Here is a tiny trained network, its code and every weight. The questions are about switching its units off for an input and a class, where a switched-off unit gives its printed mean instead of its output.

import numpy as np


def w(rows, s, z=0):
    codes = np.array(rows[::2]) - 128.0
    scale = np.full(codes.shape[1], s)
    scale[-1] = z or s
    return codes * scale


def norm(h):
    return h / np.sqrt((h * h).mean(-1, keepdims=True) + 1e-5)


def f(y):
    return y / 2 * (1 + np.tanh(0.7978845608 * (y + 0.044715 * y**3)))


def log_softmax(a):
    a = a - a.max(-1, keepdims=True)
    return a - np.log(np.exp(a).sum(-1, keepdims=True))


def net(x, mask):
    res = np.array(x, float).reshape(1, 3) / 4 @ E
    u = 0
    for l in range(2):
        y = f(norm(res) @ A[l][:, :-1].T + A[l][:, -1])
        res = res + np.where(mask[u : u + 6], y, B[l][:, -1]) @ B[l][:, :-1]
        u += 6
    return log_softmax(norm(res)[-1] @ U[:, :-1].T + U[:, -1])


A, B = {}, {}
E = w([
[137,90,147,60,217,61,166],'x0',
[253,88,132,136,104,102,107],'x1',
[124,135,124,136,125,114,126],'x2',
],0.011)
A[0] = w([
[163,136,129,140,65,130,115,3],'0.n1',
[128,127,153,141,83,116,143,77],'0.n2',
[226,131,127,147,100,113,126,108],'0.n3',
[158,154,123,177,5,192,112,126],'0.n4',
[124,152,117,120,109,133,101,114],'0.n5',
[90,151,118,169,10,225,109,148],'0.n6',
],0.017,0.0033)
B[0] = w([
[148,98,174,173,179,187,92,174],'0.n1',
[144,159,152,128,139,156,77,136],'0.n2',
[187,36,147,137,116,98,92,221],'0.n3',
[84,58,106,231,155,203,169,255],'0.n4',
[144,138,139,136,122,114,140,139],'0.n5',
[153,197,117,8,81,44,107,254],'0.n6',
],0.016)
A[1] = w([
[20,151,141,170,205,156,167,70],'1.n1',
[142,252,134,91,89,114,119,30],'1.n2',
[84,146,78,140,156,168,170,67],'1.n3',
[97,109,144,238,139,221,119,162],'1.n4',
[204,161,189,145,167,118,46,201],'1.n5',
[216,145,152,144,116,77,142,6],'1.n6',
],0.023,0.0019)
B[1] = w([
[243,251,245,120,122,159,134,246],'1.n1',
[27,170,104,127,101,148,135,226],'1.n2',
[99,172,168,106,163,91,134,173],'1.n3',
[184,167,86,220,15,99,77,247],'1.n4',
[81,125,121,74,119,139,192,211],'1.n5',
[87,59,181,57,146,88,132,186],'1.n6',
],0.021,0.012)
U = w([
[22,192,78,106,87,140,120,232],'0',
[192,73,80,233,42,132,71,199],'1',
[141,106,90,147,185,155,133,17],'2',
[136,103,91,148,206,161,106,1],'3',
[134,110,94,151,202,136,104,24],'4',
[130,108,93,161,198,148,118,8],'5',
[202,214,226,103,168,140,135,210],'6',
[136,8,181,47,169,88,151,219],'7',
],0.013,0.0047)

Each question gives the input, the list of numbers given to net, and the class t.
The units are the neurons (one row each of A and B). Each row of codes is followed by its name. A weight is (code - 128) times the scale printed after its matrix; where a second scale follows, it is the last column's (A, B and U).
mask holds one flag per neuron, layer by layer. A switched-off neuron (its flag False) gives its mean, the last column of its row in B, instead of its output. The means were averaged over made-up inputs and are rounded, as every weight is.
A unit's drop is (log p(t) with every unit on - log p(t) with that unit switched off) / (log p(t) with every unit on - log p(t) with every unit switched off).
top k neurons: the k neurons with the biggest drops, biggest first
k most important neurons of layer l: the k neurons of layer l with the biggest drops, biggest first
drop of u: that unit's drop, to one decimal
input [6,4,-7], class 7: top neuron : [0.n4]
input [7,2,1], class 7: top 2 neurons : [0.n4 0.n6]
input [0,-1,6], class 0: top 3 neurons : [0.n3 0.n4 1.n2]
input [-8,0,-4], class 0: top 2 neurons : [0.n6 0.n3]
input [7,2,-2], class 7: top 3 neurons : [0.n4 0.n6 1.n1]
input [0,-3,8], class 0: 2 most important neurons of layer 0 : [0.n4 0.n3]
input [-3,-5,-4], class 0: drop of 0.n6 : 2.5
input [7,7,-2], class 7: drop of 0.n4 : 0.7
input [7,6,4], class 7: drop of 0.n4 : 1.2
input [-1,-3,-7], class 0: drop of 1.n2 : 0.1
